Below are the code and all the weights of a small trained network. Each question names an input and a class and asks about switching units off, where a switched-off unit gives its printed mean instead of its output.

import numpy as np


def w(rows, s, z=0):
    codes = np.array(rows[::2]) - 128.0
    scale = np.full(codes.shape[1], s)
    scale[-1] = z or s
    return codes * scale


def norm(h):
    return h / np.sqrt((h * h).mean(-1, keepdims=True) + 1e-5)


def f(y):
    return y / 2 * (1 + np.tanh(0.7978845608 * (y + 0.044715 * y**3)))


def log_softmax(a):
    a = a - a.max(-1, keepdims=True)
    return a - np.log(np.exp(a).sum(-1, keepdims=True))


def net(x, mask):
    res = np.array(x, float).reshape(1, 6) / 4 @ E
    u = 0
    for l in range(3):
        y = f(norm(res) @ A[l][:, :-1].T + A[l][:, -1])
        res = res + np.where(mask[u : u + 6], y, B[l][:, -1]) @ B[l][:, :-1]
        u += 6
    return log_softmax(norm(res)[-1] @ U[:, :-1].T + U[:, -1])


A, B = {}, {}
E = w([
[76,107,117],'x0',
[254,138,38],'x1',
[119,193,122],'x2',
[134,24,179],'x3',
[56,75,82],'x4',
[36,105,23],'x5',
],0.0037)
A[0] = w([
[188,110,254,4],'0.n0',
[180,163,96,45],'0.n1',
[74,184,77,101],'0.n2',
[127,149,93,157],'0.n3',
[123,37,109,73],'0.n4',
[72,28,171,91],'0.n5',
],0.006,0.0015)
B[0] = w([
[70,254,148,246],'0.n0',
[3,141,146,134],'0.n1',
[177,218,96,193],'0.n2',
[143,46,101,155],'0.n3',
[185,122,107,162],'0.n4',
[83,57,52,254],'0.n5',
],0.0064,0.0015)
A[1] = w([
[124,165,244,252],'1.n0',
[138,178,87,123],'1.n1',
[119,180,18,111],'1.n2',
[103,56,226,21],'1.n3',
[72,121,156,181],'1.n4',
[173,107,84,178],'1.n5',
],0.011,0.0031)
B[1] = w([
[201,95,57,253],'1.n0',
[154,112,254,167],'1.n1',
[112,217,246,212],'1.n2',
[175,214,137,163],'1.n3',
[176,104,64,170],'1.n4',
[15,146,112,165],'1.n5',
],0.0083,0.0058)
A[2] = w([
[131,243,48,183],'2.n0',
[64,89,116,252],'2.n1',
[119,116,64,138],'2.n2',
[199,28,149,163],'2.n3',
[78,102,51,243],'2.n4',
[254,132,116,182],'2.n5',
],0.013,0.0033)
B[2] = w([
[206,123,191,189],'2.n0',
[165,253,119,175],'2.n1',
[110,155,64,158],'2.n2',
[184,190,145,184],'2.n3',
[141,189,78,191],'2.n4',
[164,19,110,254],'2.n5',
],0.0078,0.0091)
U = w([
[118,215,247,126],'0',
[7,87,126,15],'1',
[221,89,133,176],'2',
[29,42,137,4],'3',
[139,197,85,176],'4',
[74,71,120,72],'5',
[101,143,92,100],'6',
[55,84,150,52],'7',
],0.015,0.011)

Each question gives the input, the list of numbers given to net, and the class t.
The units are the neurons (one row each of A and B). Each row of codes is followed by its name. A weight is (code - 128) times the scale printed after its matrix; where a second scale follows, it is the last column's (A, B and U).
mask holds one flag per neuron, layer by layer. A switched-off neuron (its flag False) gives its mean, the last column of its row in B, instead of its output. The means were averaged over made-up inputs and are rounded, as every weight is.
A unit's drop is (log p(t) with every unit on - log p(t) with that unit switched off) / (log p(t) with every unit on - log p(t) with every unit switched off).
The circuit of an input: a set's keep is (log p(t) with only the set's units on - log p(t) with every unit switched off) / (log p(t) with every unit on - log p(t) with every unit switched off). Starting from the 12 units with the biggest drops (on a tie, the unit counted first), units are removed one at a time, each time the one whose removal leaves the highest keep (on an exact tie, the one counted first), for as long as the keep stays at least 0.8.
units of the circuit, in order: the units of the circuit, biggest drop first
top k neurons: the k neurons with the biggest drops, biggest first
k most important neurons of layer l: the k neurons of layer l with the biggest drops, biggest first
drop when u is switched off: that unit's drop, to one decimal
input [-4,-5,6,-5,-5,-8], class 2: units of the circuit, in order => [1.n0 2.n5]
input [1,-7,-8,0,8,7], class 4: units of the circuit, in order => [2.n1]
input [1,7,-7,-1,-3,4], class 0: top 3 neurons => [1.n5 1.n2 1.n0]
input [-2,-1,-4,1,-3,6], class 4: 2 most important neurons of layer 0 => [0.n0 0.n5]
input [-5,-8,-2,-8,6,4], class 0: top 2 neurons => [0.n2 1.n2]
input [-6,-5,-4,-3,0,8], class 0: top 2 neurons => [1.n2 0.n2]
input [-6,5,-8,7,-4,3], class 4: top 2 neurons => [1.n5 1.n2]
input [-1,-8,-3,-3,2,-3], class 2: 2 most important neurons of layer 1 => [1.n3 1.n5]
input [-3,-2,5,-6,-4,-2], class 2: drop when 1.n0 is switched off => 0.1
input [0,2,-8,5,5,8], class 4: drop when 2.n5 is switched off => 0.1
input [6,-1,-3,1,3,-2], class 4: drop when 0.n5 is switched off => 0.2
